Below is a small trained network, with its code and all its weights. Each question gives an input and a target symbol and asks what happens when units are switched off, that is, made to give their printed mean instead of their output.

import numpy as np


def w(rows, s, z=0):
    codes = np.array(rows[::2]) - 128.0
    scale = np.full(codes.shape[1], s)
    scale[-1] = z or s
    return codes * scale


def softmax(a):
    e = np.exp(a - a.max(-1, keepdims=True))
    return e / e.sum(-1, keepdims=True)


def log_softmax(a):
    a = a - a.max(-1, keepdims=True)
    return a - np.log(np.exp(a).sum(-1, keepdims=True))


def net(x, mask):
    ids = ['ΔΨαεζθλμπστ'.index(c) for c in x.split()]
    T = len(ids)
    res = E[ids] + P[:T]
    u = 0
    for l in range(2):
        r = res
        for j in range(3):
            rows = slice(2 * j, 2 * j + 2)
            q, k, v = (r @ M[l][rows].T for M in (Q, K, V))
            z = softmax(np.where(np.tri(T) > 0, q @ k.T / 2**0.5, -1e9)) @ v
            o = O[l][rows]
            res = res + np.where(mask[u + j], z, o[:, -1]) @ o[:, :-1]
        u += 3
    return log_softmax(res[-1] @ U[:, :-1].T + U[:, -1])


Q, K, V, O = {}, {}, {}, {}
E = w([
[226,23,150,213,115,181,87,114,74,57,174,172],'Δ',
[189,179,176,131,101,86,93,179,172,128,44,143],'Ψ',
[82,60,136,91,97,40,149,190,173,129,128,220],'α',
[124,131,78,206,121,133,183,254,42,66,159,161],'ε',
[61,200,163,177,92,115,71,88,143,125,185,214],'ζ',
[44,95,48,119,188,107,191,116,50,181,219,200],'θ',
[184,116,142,76,209,150,101,70,210,16,220,29],'λ',
[214,17,202,39,189,209,108,31,75,185,102,73],'μ',
[68,163,98,59,193,62,115,122,166,198,99,99],'π',
[145,248,85,180,174,180,130,117,45,193,118,91],'σ',
[183,54,91,100,107,118,226,181,82,202,46,184],'τ',
],0.0078)
P = w([
[57,124,190,117,83,183,146,155,114,152,133,71],'0',
[82,138,209,171,154,152,195,85,126,120,86,137],'1',
[124,101,150,61,108,181,92,199,133,158,188,142],'2',
[138,137,120,185,181,60,167,76,117,105,89,191],'3',
[189,133,77,82,125,127,38,208,139,176,212,174],'4',
[189,149,149,189,228,23,187,73,118,76,83,222],'5',
[218,101,12,45,73,159,1,199,133,171,231,127],'6',
[156,154,136,187,201,60,169,83,152,76,87,149],'7',
],0.0071)
Q[0] = w([
[172,32,141,34,97,240,43,135,116,130,213,42],'0.h0',
[215,145,98,71,158,123,21,185,143,152,227,200],'0.h0',
[207,119,112,83,154,124,12,191,124,155,220,196],'0.h1',
[101,216,147,199,197,2,229,84,149,120,44,193],'0.h1',
[101,152,100,106,103,80,143,196,149,173,101,154],'0.h2',
[154,107,163,148,137,181,108,63,115,76,148,89],'0.h2',
],0.0089)
K[0] = w([
[60,130,254,174,210,108,236,80,110,81,53,122],'0.h0',
[193,150,101,194,233,26,166,54,114,65,92,201],'0.h0',
[203,150,95,203,238,3,174,43,123,72,73,197],'0.h1',
[200,121,7,67,62,150,26,177,139,184,198,127],'0.h1',
[202,41,34,43,133,54,123,226,161,159,88,134],'0.h2',
[69,203,229,200,107,204,115,42,117,78,160,101],'0.h2',
],0.0075)
V[0] = w([
[101,172,60,159,191,128,227,144,2,210,81,103],'0.h0',
[41,217,93,211,93,145,101,136,83,74,213,154],'0.h0',
[133,25,167,186,22,99,166,183,127,55,125,241],'0.h1',
[156,110,69,134,90,176,162,231,10,190,131,147],'0.h1',
[158,88,113,98,109,137,121,178,137,99,114,82],'0.h2',
[97,158,195,174,112,211,134,79,120,65,145,67],'0.h2',
],0.0064)
O[0] = w([
[101,103,139,53,49,100,30,108,10,94,118,84,45],'0.h0',
[153,136,48,158,6,34,236,58,137,138,140,15,251],'0.h0',
[178,89,250,177,182,107,149,151,186,238,231,5,199],'0.h1',
[106,108,255,164,133,33,75,95,30,100,105,56,102],'0.h1',
[92,161,130,137,34,101,149,192,147,122,127,69,35],'0.h2',
[133,137,166,167,138,219,132,63,142,76,145,62,73],'0.h2',
],0.0054,0.0021)
Q[1] = w([
[111,60,214,130,83,73,97,99,55,152,126,41],'1.h0',
[144,140,186,153,137,74,90,152,110,170,170,129],'1.h0',
[178,115,89,160,115,124,184,102,166,110,180,99],'1.h1',
[188,46,190,136,209,193,64,128,129,111,168,154],'1.h1',
[143,78,78,40,39,254,80,171,161,130,220,43],'1.h2',
[124,45,169,214,195,158,208,19,124,28,56,79],'1.h2',
],0.0077)
K[1] = w([
[90,104,120,149,132,161,183,187,57,188,136,137],'1.h0',
[108,146,91,145,103,38,165,201,96,170,114,197],'1.h0',
[138,158,138,131,149,122,86,95,173,85,178,120],'1.h1',
[254,16,119,58,185,122,127,125,126,114,84,89],'1.h1',
[65,146,188,174,166,116,211,84,126,86,52,137],'1.h2',
[67,159,135,98,40,212,99,172,147,176,157,80],'1.h2',
],0.0073)
V[1] = w([
[103,190,176,151,61,119,124,111,146,219,52,184],'1.h0',
[181,1,85,112,160,132,169,178,98,90,173,128],'1.h0',
[57,216,143,151,142,93,87,131,148,64,184,111],'1.h1',
[77,173,138,146,160,135,93,110,142,82,216,135],'1.h1',
[2,105,122,35,123,52,133,188,182,184,139,137],'1.h2',
[202,219,170,148,84,115,102,221,188,76,54,84],'1.h2',
],0.006)
O[1] = w([
[150,202,135,86,213,75,156,192,110,99,192,123,254],'1.h0',
[141,47,201,153,51,186,105,78,129,207,125,84,28],'1.h0',
[151,200,58,143,25,111,192,153,190,150,153,111,168],'1.h1',
[192,166,55,136,36,94,187,83,186,94,161,90,207],'1.h1',
[183,184,162,2,38,244,147,184,138,156,177,149,211],'1.h2',
[16,223,141,203,128,73,137,236,122,237,123,127,79],'1.h2',
],0.0075,0.0023)
U = w([
[180,131,214,69,104,217,143,156,178,221,220,90,57],'Δ',
[75,88,183,208,2,76,105,102,81,212,121,23,116],'Ψ',
[67,96,70,207,64,179,111,89,178,218,19,209,139],'α',
[82,63,215,85,202,175,81,93,65,164,94,72,253],'ε',
[165,47,152,235,221,54,130,118,125,122,177,98,11],'ζ',
[10,217,131,211,189,107,121,243,123,212,118,183,73],'θ',
[63,163,71,139,54,20,71,103,5,57,46,118,130],'λ',
[202,67,137,43,59,181,117,50,93,74,131,100,161],'μ',
[120,81,95,110,231,117,70,107,128,1,94,170,128],'π',
[194,181,36,147,84,85,228,98,234,99,204,42,218],'σ',
[109,215,72,17,64,225,113,182,79,61,93,223,49],'τ',
],0.0052,0.002)

Each question gives the input, a string of symbols that net reads in full, and the target symbol t.
The units are the heads (2 rows each of Q, K, V and O). Each row of codes is followed by its name. A weight is (code - 128) times the scale printed after its matrix; where a second scale follows, it is the last column's (O and U).
mask holds one flag per head, layer by layer. A switched-off head (its flag False) gives its mean, the last column of its rows in O, instead of its output. The means were averaged over made-up inputs and are rounded, as every weight is.
A unit's drop is (log p(t) with every unit on - log p(t) with that unit switched off) / (log p(t) with every unit on - log p(t) with every unit switched off).
The circuit of an input: a set's keep is (log p(t) with only the set's units on - log p(t) with every unit switched off) / (log p(t) with every unit on - log p(t) with every unit switched off). Starting from all 6 units, units are removed one at a time, each time the one whose removal leaves the highest keep (on an exact tie, the one counted first), for as long as the keep stays at least 0.8.
units of the circuit, in order: the units of the circuit, biggest drop first
most important unit: the unit with the biggest drop
which heads matter: for each layer, one digit per head in row order, 1 if its drop is at least 0.15 and else 0, layers parted by /
input σ α ζ λ Ψ, target α: units of the circuit, in order	0.h1; 1.h0; 0.h0
input Ψ Ψ θ ζ λ Δ ζ, target ζ: units of the circuit, in order	1.h2; 0.h1
input ζ ζ π Ψ, target τ: units of the circuit, in order	1.h2; 0.h1
input ζ σ Ψ π, target θ: which heads matter	100 / 001
input ζ ζ ζ Ψ λ ζ, target α: most important unit	0.h1
input θ ζ Ψ ζ λ σ, target α: which heads matter	010 / 100
input Ψ ζ ζ π π ζ λ τ, target α: units of the circuit, in order	1.h0; 0.h1
input ζ ε Δ θ Ψ α ζ, target Δ: units of the circuit, in order	0.h1; 1.h2; 0.h2
input π μ ζ ζ α Ψ, target Δ: units of the circuit, in order	1.h2; 0.h1; 0.h2
input ε σ ζ σ Ψ Ψ, target θ: units of the circuit, in order	1.h2; 0.h2
input μ Δ Ψ ζ α, target σ: units of the circuit, in order	0.h0; 1.h1; 0.h2
input ζ Ψ π Δ π σ μ π, target π: units of the circuit, in order	0.h0; 1.h2
input α Ψ Δ ζ π Ψ, target τ: units of the circuit, in order	1.h2; 0.h1; 0.h2
input ζ λ Ψ ζ ζ Ψ, target σ: which heads matter	100 / 010
input Ψ σ Ψ π ζ Ψ, target σ: which heads matter	100 / 000
input α α α α σ τ ζ, target ε: which heads matter	100 / 010
input Ψ σ σ Ψ ζ ε, target σ: most important unit	0.h0
input Δ ζ ζ ζ ζ ζ Ψ ζ, target θ: units of the circuit, in order	1.h2; 0.h0
input ζ μ ζ Δ ζ θ σ α, target λ: which heads matter	010 / 000
input Ψ ζ Ψ τ π, target ε: most important unit	0.h0
input ζ Ψ α ζ ζ ζ, target σ: units of the circuit, in order	0.h0; 1.h1
input θ ζ π μ σ, target π: units of the circuit, in order	1.h2; 0.h0; 0.h2
input ζ σ ζ Δ ζ μ, target ε: which heads matter	000 / 010
input ζ ζ σ ζ, target λ: units of the circuit, in order	0.h1; 0.h0
input ζ Δ μ ζ, target π: units of the circuit, in order	0.h0; 1.h2; 1.h1
input π σ π Ψ ζ Ψ ε, target θ: which heads matter	000 / 001
input Ψ α π Ψ ζ Ψ α, target θ: which heads matter	000 / 001
input μ ζ π π ε σ ζ, target λ: which heads matter	110 / 001
input ζ ζ τ ζ Δ π ζ θ, target σ: which heads matter	100 / 010
input ζ ζ ε Ψ, target Ψ: which heads matter	010 / 100
